Here is a tiny trained network, its code and every weight. The questions are about switching its units off for an input and a class, where a switched-off unit gives its printed mean instead of its output.

import numpy as np


def w(rows, s, z=0):
    codes = np.array(rows[::2]) - 128.0
    scale = np.full(codes.shape[1], s)
    scale[-1] = z or s
    return codes * scale


def f(y):
    return np.maximum(y, 0)


def log_softmax(a):
    a = a - a.max(-1, keepdims=True)
    return a - np.log(np.exp(a).sum(-1, keepdims=True))


def net(x, mask):
    res = np.array(x, float).reshape(1, 5) / 4 @ E
    y = f(res @ A[0][:, :-1].T + A[0][:, -1])
    res = res + np.where(mask, y, B[0][:, -1]) @ B[0][:, :-1]
    return log_softmax(res[-1] @ U[:, :-1].T + U[:, -1])


A, B = {}, {}
E = w([
[116,161,199,97,2],'x0',
[47,210,80,130,129],'x1',
[71,112,186,230,138],'x2',
[129,128,124,133,130],'x3',
[169,221,208,136,197],'x4',
],0.0086)
A[0] = w([
[47,192,117,169,134,108],'n0',
[197,92,180,108,136,91],'n1',
[113,93,143,186,147,175],'n2',
[39,208,71,102,120,99],'n3',
[159,141,93,165,163,63],'n4',
[107,152,189,129,34,57],'n5',
[131,134,168,133,49,50],'n6',
[167,117,87,173,192,38],'n7',
[192,180,113,12,140,144],'n8',
[158,173,135,135,118,121],'n9',
[103,123,176,152,132,114],'n10',
[90,104,149,164,167,113],'n11',
[151,79,109,147,102,112],'n12',
[124,105,104,60,147,59],'n13',
[71,84,86,122,102,51],'n14',
[149,101,164,216,113,187],'n15',
[106,89,86,144,70,1],'n16',
[170,130,115,100,115,175],'n17',
[101,100,84,152,220,113],'n18',
[164,196,193,110,180,38],'n19',
[158,170,165,135,49,32],'n20',
[133,118,128,91,153,105],'n21',
[180,130,81,77,162,97],'n22',
[125,223,133,137,150,107],'n23',
[208,179,232,118,186,47],'n24',
[185,52,176,158,116,172],'n25',
[180,179,148,134,43,58],'n26',
[11,113,175,137,150,136],'n27',
[119,52,109,90,91,101],'n28',
[107,32,89,147,87,79],'n29',
[108,106,115,101,110,87],'n30',
],0.013,0.0047)
B[0] = w([
[110,86,186,70,161,201],'n0',
[73,53,186,87,185,203],'n1',
[145,254,161,84,90,202],'n2',
[133,25,233,84,191,212],'n3',
[184,95,125,161,101,170],'n4',
[219,81,100,141,71,235],'n5',
[187,101,99,143,60,203],'n6',
[190,80,123,171,21,202],'n7',
[115,239,187,120,126,237],'n8',
[98,100,114,132,155,163],'n9',
[132,193,127,106,101,178],'n10',
[191,197,136,110,139,180],'n11',
[69,118,70,112,167,182],'n12',
[129,196,163,155,103,169],'n13',
[84,124,66,169,186,190],'n14',
[99,220,149,63,119,226],'n15',
[109,137,121,190,152,181],'n16',
[100,186,187,124,164,181],'n17',
[240,64,83,121,45,236],'n18',
[43,126,49,184,130,214],'n19',
[200,99,98,177,80,198],'n20',
[147,151,141,110,93,152],'n21',
[152,195,168,106,113,203],'n22',
[92,38,90,168,149,197],'n23',
[71,109,18,184,206,254],'n24',
[106,76,200,47,212,238],'n25',
[188,123,124,174,118,199],'n26',
[138,220,145,101,136,204],'n27',
[63,161,120,164,151,212],'n28',
[77,153,95,186,134,228],'n29',
[123,119,143,155,139,157],'n30',
],0.0069,0.0091)
U = w([
[60,122,93,197,173,93],'0',
[252,94,125,134,101,92],'1',
[132,130,150,77,149,248],'2',
[142,229,177,68,141,77],'3',
[113,39,193,33,188,106],'4',
],0.011,0.013)

Each question gives the input, the list of numbers given to net, and the class t.
The units are the neurons (one row each of A and B). Each row of codes is followed by its name. A weight is (code - 128) times the scale printed after its matrix; where a second scale follows, it is the last column's (A, B and U).
mask holds one flag per neuron, in row order. A switched-off neuron (its flag False) gives its mean, the last column of its row in B, instead of its output. The means were averaged over made-up inputs and are rounded, as every weight is.
A unit's drop is (log p(t) with every unit on - log p(t) with that unit switched off) / (log p(t) with every unit on - log p(t) with every unit switched off).
The circuit of an input: a set's keep is (log p(t) with only the set's units on - log p(t) with every unit switched off) / (log p(t) with every unit on - log p(t) with every unit switched off). Starting from the 12 units with the biggest drops (on a tie, the unit counted first), units are removed one at a time, each time the one whose removal leaves the highest keep (on an exact tie, the one counted first), for as long as the keep stays at least 0.8.
circuit, biggest first: the units of the circuit, biggest drop first
most important unit: the unit with the biggest drop
k most important neurons: the k neurons with the biggest drops, biggest first
drop of u: that unit's drop, to one decimal
input [3,1,2,3,3], class 0: most important unit => n18
input [-6,5,-6,5,2], class 1: circuit, biggest first => (n18, n7)
input [-8,2,-8,7,0], class 1: 2 most important neurons => (n18, n7)
input [-2,1,-3,0,0], class 3: circuit, biggest first => (n24, n23, n8)
input [-4,-8,8,-2,4], class 3: 2 most important neurons => (n2, n15)
input [1,-5,-1,6,-6], class 0: 2 most important neurons => (n29, n28)
input [-5,1,-8,3,2], class 3: 2 most important neurons => (n8, n22)
input [3,7,5,-4,-2], class 4: 2 most important neurons => (n3, n0)
input [-6,2,8,2,-1], class 3: circuit, biggest first => (n2, n27)
input [7,-5,0,7,4], class 1: 4 most important neurons => (n5, n20, n26, n6)
input [-6,0,-3,-5,6], class 0: 2 most important neurons => (n24, n19)
input [4,-5,-7,-6,-7], class 0: circuit, biggest first => (n28, n29)
input [-7,-6,-4,2,-7], class 0: 2 most important neurons => (n29, n28)
input [3,-8,4,3,2], class 4: most important unit => n25
input [2,2,-6,-7,8], class 0: circuit, biggest first => (n24, n19)
input [-3,-6,-1,-2,3], class 4: circuit, biggest first => (n1, n25)
input [-3,-8,8,-1,-2], class 3: circuit, biggest first => (n2, n15)
input [-4,-7,0,4,4], class 4: 2 most important neurons => (n25, n1)
input [2,-5,-3,0,2], class 4: circuit, biggest first => (n1, n25)
input [-8,6,-2,0,-4], class 1: circuit, biggest first => (n18)
input [-6,8,7,0,7], class 4: 2 most important neurons => (n0, n3)
input [-3,0,-7,6,8], class 0: 3 most important neurons => (n24, n19, n23)
input [7,7,6,-5,-5], class 1: 2 most important neurons => (n5, n6)
input [-7,-7,1,-6,7], class 0: 4 most important neurons => (n24, n19, n3, n5)
input [-7,-4,-1,-5,8], class 0: 2 most important neurons => (n24, n19)
input [-1,7,-1,-5,2], class 4: drop of n3 => 0.2
input [-3,-1,7,2,-2], class 3: drop of n2 => 0.1
